Below is a small trained network, with its code and all its weights. Each question gives an input and a class and asks what happens when units are switched off, that is, made to give their printed mean instead of their output.

import numpy as np


def w(rows, s, z=0):
    codes = np.array(rows[::2]) - 128.0
    scale = np.full(codes.shape[1], s)
    scale[-1] = z or s
    return codes * scale


def norm(h):
    return h / np.sqrt((h * h).mean(-1, keepdims=True) + 1e-5)


def f(y):
    return np.maximum(y, 0)


def log_softmax(a):
    a = a - a.max(-1, keepdims=True)
    return a - np.log(np.exp(a).sum(-1, keepdims=True))


def net(x, mask):
    res = np.array(x, float).reshape(1, 3) / 4 @ E
    u = 0
    for l in range(3):
        y = f(norm(res) @ A[l][:, :-1].T + A[l][:, -1])
        res = res + np.where(mask[u : u + 8], y, B[l][:, -1]) @ B[l][:, :-1]
        u += 8
    return log_softmax(norm(res)[-1] @ U[:, :-1].T + U[:, -1])


A, B = {}, {}
E = w([
[79,26,138,87,185,135,224,33],'x0',
[227,96,110,121,78,157,255,140],'x1',
[199,104,124,72,31,209,74,37],'x2',
],0.0078)
A[0] = w([
[56,108,127,120,153,133,83,46,20],'L0N1',
[72,133,126,136,187,112,170,170,2],'L0N2',
[100,118,127,126,146,125,128,98,94],'L0N3',
[146,124,135,129,130,126,162,104,45],'L0N4',
[43,118,132,133,218,115,228,131,29],'L0N5',
[85,127,138,128,171,98,155,138,87],'L0N6',
[67,152,128,135,166,113,6,164,26],'L0N7',
[96,113,126,123,141,137,128,102,16],'L0N8',
],0.02,0.003)
B[0] = w([
[163,107,175,136,182,187,86,49,208],'L0N1',
[137,92,83,130,202,135,151,172,201],'L0N2',
[139,148,147,164,165,123,112,121,161],'L0N3',
[144,160,142,148,88,139,116,118,157],'L0N4',
[94,44,63,131,136,68,219,76,254],'L0N5',
[92,126,92,103,155,143,167,176,188],'L0N6',
[49,149,165,165,4,173,104,223,235],'L0N7',
[136,160,120,85,164,100,85,146,155],'L0N8',
],0.023,0.017)
A[1] = w([
[64,117,111,64,155,23,121,112,1],'L1N1',
[192,120,73,125,143,160,139,127,160],'L1N2',
[89,187,134,170,229,18,144,149,80],'L1N3',
[135,127,163,95,192,108,27,33,105],'L1N4',
[130,131,84,105,131,4,210,81,31],'L1N5',
[101,144,73,88,198,99,128,224,68],'L1N6',
[52,182,113,106,63,27,48,144,83],'L1N7',
[213,154,108,111,30,73,153,97,165],'L1N8',
],0.02,0.0029)
B[1] = w([
[154,116,25,109,155,216,129,229,186],'L1N1',
[161,117,116,111,115,191,140,127,201],'L1N2',
[204,210,140,210,171,46,133,210,179],'L1N3',
[88,183,152,60,204,148,79,16,203],'L1N4',
[71,111,191,169,5,74,104,65,248],'L1N5',
[231,190,184,162,170,116,86,55,200],'L1N6',
[11,99,127,166,132,226,140,173,187],'L1N7',
[200,71,156,34,94,164,117,171,242],'L1N8',
],0.019,0.013)
A[2] = w([
[74,106,33,137,226,18,247,111,1],'L2N1',
[73,122,55,139,182,35,152,109,105],'L2N2',
[170,115,72,14,179,142,160,192,32],'L2N3',
[100,206,164,79,214,122,82,17,77],'L2N4',
[116,147,90,91,182,82,93,169,32],'L2N5',
[142,130,52,112,175,115,200,34,86],'L2N6',
[48,190,63,119,21,130,21,247,121],'L2N7',
[182,19,40,78,218,124,215,189,10],'L2N8',
],0.015,0.0028)
B[2] = w([
[120,61,13,169,231,124,158,163,250],'L2N1',
[134,161,34,94,163,139,199,160,199],'L2N2',
[131,154,128,126,253,161,159,167,179],'L2N3',
[96,164,93,14,181,66,72,52,197],'L2N4',
[104,189,58,102,91,68,137,147,130],'L2N5',
[84,110,141,188,123,156,106,210,197],'L2N6',
[79,189,215,161,130,168,143,173,227],'L2N7',
[144,109,1,105,106,100,188,103,236],'L2N8',
],0.019,0.015)
U = w([
[81,82,12,200,182,66,180,132,172],'0',
[35,185,208,192,95,203,94,230,143],'1',
[217,229,156,210,169,57,90,161,94],'2',
[62,161,139,71,193,125,38,30,144],'3',
[218,116,132,39,130,184,126,181,136],'4',
[123,76,156,140,4,72,129,79,108],'5',
[115,167,115,128,102,56,69,165,5],'6',
],0.014,0.011)

Each question gives the input, the list of numbers given to net, and the class t.
The units are the neurons (one row each of A and B). Each row of codes is followed by its name. A weight is (code - 128) times the scale printed after its matrix; where a second scale follows, it is the last column's (A, B and U).
mask holds one flag per neuron, layer by layer. A switched-off neuron (its flag False) gives its mean, the last column of its row in B, instead of its output. The means were averaged over made-up inputs and are rounded, as every weight is.
A unit's drop is (log p(t) with every unit on - log p(t) with that unit switched off) / (log p(t) with every unit on - log p(t) with every unit switched off).
The circuit of an input: a set's keep is (log p(t) with only the set's units on - log p(t) with every unit switched off) / (log p(t) with every unit on - log p(t) with every unit switched off). Starting from the 12 units with the biggest drops (on a tie, the unit counted first), units are removed one at a time, each time the one whose removal leaves the highest keep (on an exact tie, the one counted first), for as long as the keep stays at least 0.8.
units of the circuit, in order: the units of the circuit, biggest drop first
unit that matters most: the unit with the biggest drop
k most important neurons: the k neurons with the biggest drops, biggest first
top k neurons in layer l: the k neurons of layer l with the biggest drops, biggest first
drop of u: that unit's drop, to one decimal
input [-8,4,-5], class 1: unit that matters most -> L0N2
input [6,4,8], class 3: units of the circuit, in order -> [L0N7; L0N5; L1N4]
input [8,5,5], class 3: 3 most important neurons -> [L0N7; L0N5; L0N6]
input [-7,4,0], class 4: 3 most important neurons -> [L0N7; L0N5; L0N1]
input [-3,6,4], class 4: 3 most important neurons -> [L0N7; L0N5; L0N1]
input [-6,5,-4], class 2: top 2 neurons in layer 0 -> [L0N7; L0N1]
input [8,7,6], class 4: 4 most important neurons -> [L0N5; L0N1; L0N7; L1N8]
input [-4,1,8], class 4: 3 most important neurons -> [L0N7; L0N1; L0N5]
input [4,5,0], class 5: 2 most important neurons -> [L1N5; L0N2]
input [2,-6,3], class 3: 2 most important neurons -> [L0N1; L1N4]
input [-2,5,-1], class 4: 3 most important neurons -> [L0N7; L0N5; L0N1]
input [4,7,8], class 4: top 3 neurons in layer 0 -> [L0N5; L0N7; L0N1]
input [-6,5,1], class 4: 4 most important neurons -> [L0N7; L0N5; L0N1; L0N2]
input [-4,-1,7], class 1: units of the circuit, in order -> [L0N5]
input [0,6,-2], class 5: 2 most important neurons -> [L1N5; L0N7]
input [-5,8,-4], class 4: 3 most important neurons -> [L0N7; L0N5; L0N2]
input [-1,0,1], class 1: 2 most important neurons -> [L0N1; L0N2]
input [-1,1,7], class 4: 3 most important neurons -> [L0N7; L0N1; L0N5]
input [-1,0,3], class 4: drop of L0N6 -> 0.7
input [-8,6,-6], class 2: drop of L0N7 -> 0.9
input [6,-5,2], class 3: units of the circuit, in order -> [L0N1]
input [-2,-8,0], class 1: drop of L0N7 -> 1.9
input [-6,-5,1], class 1: drop of L2N5 -> 0.0
